Here is a tiny trained network, its code and every weight. The questions are about switching its units off for an input and a class, where a switched-off unit gives its printed mean instead of its output.

import numpy as np


def w(rows, s, z=0):
    codes = np.array(rows[::2]) - 128.0
    scale = np.full(codes.shape[1], s)
    scale[-1] = z or s
    return codes * scale


def f(y):
    return np.maximum(y, 0)


def log_softmax(a):
    a = a - a.max(-1, keepdims=True)
    return a - np.log(np.exp(a).sum(-1, keepdims=True))


def net(x, mask):
    res = np.array(x, float).reshape(1, 8) / 4 @ E
    y = f(res @ A[0][:, :-1].T + A[0][:, -1])
    res = res + np.where(mask, y, B[0][:, -1]) @ B[0][:, :-1]
    return log_softmax(res[-1] @ U[:, :-1].T + U[:, -1])


A, B = {}, {}
E = w([
[131,119,133,120,140,165,84,80,185,107,64,122],'x0',
[138,88,209,83,178,120,185,149,94,71,213,152],'x1',
[200,118,42,88,81,2,150,120,15,185,132,192],'x2',
[167,215,126,10,79,108,126,41,138,75,146,65],'x3',
[182,203,146,116,61,189,150,67,68,149,113,28],'x4',
[123,165,120,106,180,155,188,54,147,173,134,190],'x5',
[90,202,174,43,112,154,143,79,154,139,189,53],'x6',
[34,158,78,176,97,40,83,77,147,173,173,118],'x7',
],0.009)
A[0] = w([
[1,114,175,126,194,134,89,171,141,128,206,147,80],'N1',
[218,125,84,57,67,125,160,121,50,108,161,129,146],'N2',
[113,88,180,123,154,147,107,135,204,117,223,121,70],'N3',
[138,77,46,199,82,96,111,146,66,204,122,162,110],'N4',
[109,117,54,183,88,75,126,189,71,211,109,161,94],'N5',
[109,83,32,209,143,105,105,130,83,178,105,191,131],'N6',
[63,126,159,144,161,57,93,127,195,163,197,130,75],'N7',
[160,218,161,50,49,133,167,71,125,133,167,72,170],'N8',
[142,83,86,56,183,151,152,89,148,122,125,202,63],'N9',
[96,94,228,198,195,248,150,152,206,120,105,131,70],'N10',
[189,106,194,134,143,185,150,138,97,45,131,137,195],'N11',
[100,114,52,177,40,167,88,74,215,113,75,99,104],'N12',
[40,121,104,129,130,76,128,123,158,144,166,138,91],'N13',
[89,219,110,118,12,198,29,42,163,131,65,28,103],'N14',
[131,222,103,70,102,128,199,22,112,169,158,95,53],'N15',
[162,209,145,50,90,123,142,60,99,173,209,94,56],'N16',
[219,99,147,64,110,99,114,203,67,70,165,68,2],'N17',
[207,127,58,107,152,76,162,31,146,120,104,196,164],'N18',
[139,103,72,188,120,95,136,166,153,152,138,118,113],'N19',
],0.0075,0.0027)
B[0] = w([
[69,125,139,179,128,154,156,150,223,68,173,143,202],'N1',
[103,53,175,90,101,132,145,135,110,79,167,156,212],'N2',
[52,120,158,107,105,126,161,136,185,129,116,113,187],'N3',
[133,139,57,175,127,82,63,208,51,145,78,204,217],'N4',
[105,85,95,175,122,67,40,214,42,133,94,161,215],'N5',
[163,94,26,190,191,63,89,195,124,129,119,174,223],'N6',
[104,118,86,213,102,123,152,100,182,59,184,164,187],'N7',
[98,156,115,93,87,148,108,61,32,197,190,82,243],'N8',
[183,120,153,127,170,147,179,105,163,104,119,189,175],'N9',
[113,184,186,132,222,190,193,186,138,169,21,67,246],'N10',
[124,126,205,62,86,153,179,163,86,153,108,134,209],'N11',
[191,163,151,172,128,80,98,88,173,92,79,114,203],'N12',
[101,80,60,169,88,107,102,102,149,81,151,131,180],'N13',
[179,193,94,166,96,92,54,65,147,143,78,33,253],'N14',
[76,149,69,110,204,140,135,68,73,169,205,97,230],'N15',
[56,105,91,119,137,142,151,93,79,206,194,118,225],'N16',
[171,103,197,83,2,95,151,171,124,92,144,107,188],'N17',
[176,77,145,100,181,137,117,46,98,138,130,181,210],'N18',
[101,110,120,168,133,75,139,169,149,139,133,120,172],'N19',
],0.0071,0.014)
U = w([
[141,109,57,191,155,61,91,215,75,139,121,197,165],'0',
[102,178,170,126,206,204,197,204,142,162,84,85,107],'1',
[182,221,91,175,119,109,56,57,194,143,85,56,136],'2',
[214,98,121,74,243,129,165,59,150,114,125,232,201],'3',
[57,162,88,82,136,126,135,45,39,201,207,96,11],'4',
[45,132,116,178,154,121,159,131,254,69,184,145,135],'5',
[173,92,178,43,38,104,162,182,77,84,169,127,255],'6',
],0.0078,0.00077)

Each question gives the input, the list of numbers given to net, and the class t.
The units are the neurons (one row each of A and B). Each row of codes is followed by its name. A weight is (code - 128) times the scale printed after its matrix; where a second scale follows, it is the last column's (A, B and U).
mask holds one flag per neuron, in row order. A switched-off neuron (its flag False) gives its mean, the last column of its row in B, instead of its output. The means were averaged over made-up inputs and are rounded, as every weight is.
A unit's drop is (log p(t) with every unit on - log p(t) with that unit switched off) / (log p(t) with every unit on - log p(t) with every unit switched off).
The circuit of an input: a set's keep is (log p(t) with only the set's units on - log p(t) with every unit switched off) / (log p(t) with every unit on - log p(t) with every unit switched off). Starting from the 12 units with the biggest drops (on a tie, the unit counted first), units are removed one at a time, each time the one whose removal leaves the highest keep (on an exact tie, the one counted first), for as long as the keep stays at least 0.8.
circuit, biggest first: the units of the circuit, biggest drop first
unit that matters most: the unit with the biggest drop
k most important neurons: the k neurons with the biggest drops, biggest first
drop of u: that unit's drop, to one decimal
input [-2,1,-3,-4,-2,8,7,-3], class 1: circuit, biggest first -> (N10)
input [-6,1,-7,6,7,1,-7,-8], class 6: 2 most important neurons -> (N17, N11)
input [2,6,3,-7,0,-2,3,-5], class 1: circuit, biggest first -> (N10, N5)
input [4,-2,-1,8,7,-5,1,3], class 4: 2 most important neurons -> (N8, N16)
input [3,-6,-4,-6,-4,-1,2,3], class 5: 2 most important neurons -> (N1, N7)
input [3,4,-6,-5,8,-6,6,3], class 2: 3 most important neurons -> (N14, N2, N8)
input [-2,-3,-5,-4,0,-6,0,6], class 5: 3 most important neurons -> (N1, N7, N8)
input [2,2,-5,-1,1,-4,-1,5], class 5: 2 most important neurons -> (N1, N8)
input [3,-4,8,1,-5,-2,7,-7], class 6: 2 most important neurons -> (N17, N2)
input [5,6,3,-7,-3,2,-3,-8], class 1: 2 most important neurons -> (N10, N11)
input [-1,-1,-3,7,-8,3,4,-1], class 5: 2 most important neurons -> (N1, N7)
input [4,-2,-8,-2,-2,3,4,0], class 1: drop of N10 -> 4.6
input [-5,7,-3,-7,3,0,1,7], class 5: drop of N9 -> 0.0
input [4,6,0,-5,-5,6,3,-8], class 1: drop of N10 -> 0.1
input [-2,-8,-3,-4,0,-1,1,-2], class 2: drop of N12 -> 0.2
input [1,0,2,3,-5,-7,-7,-7], class 6: unit that matters most -> N17
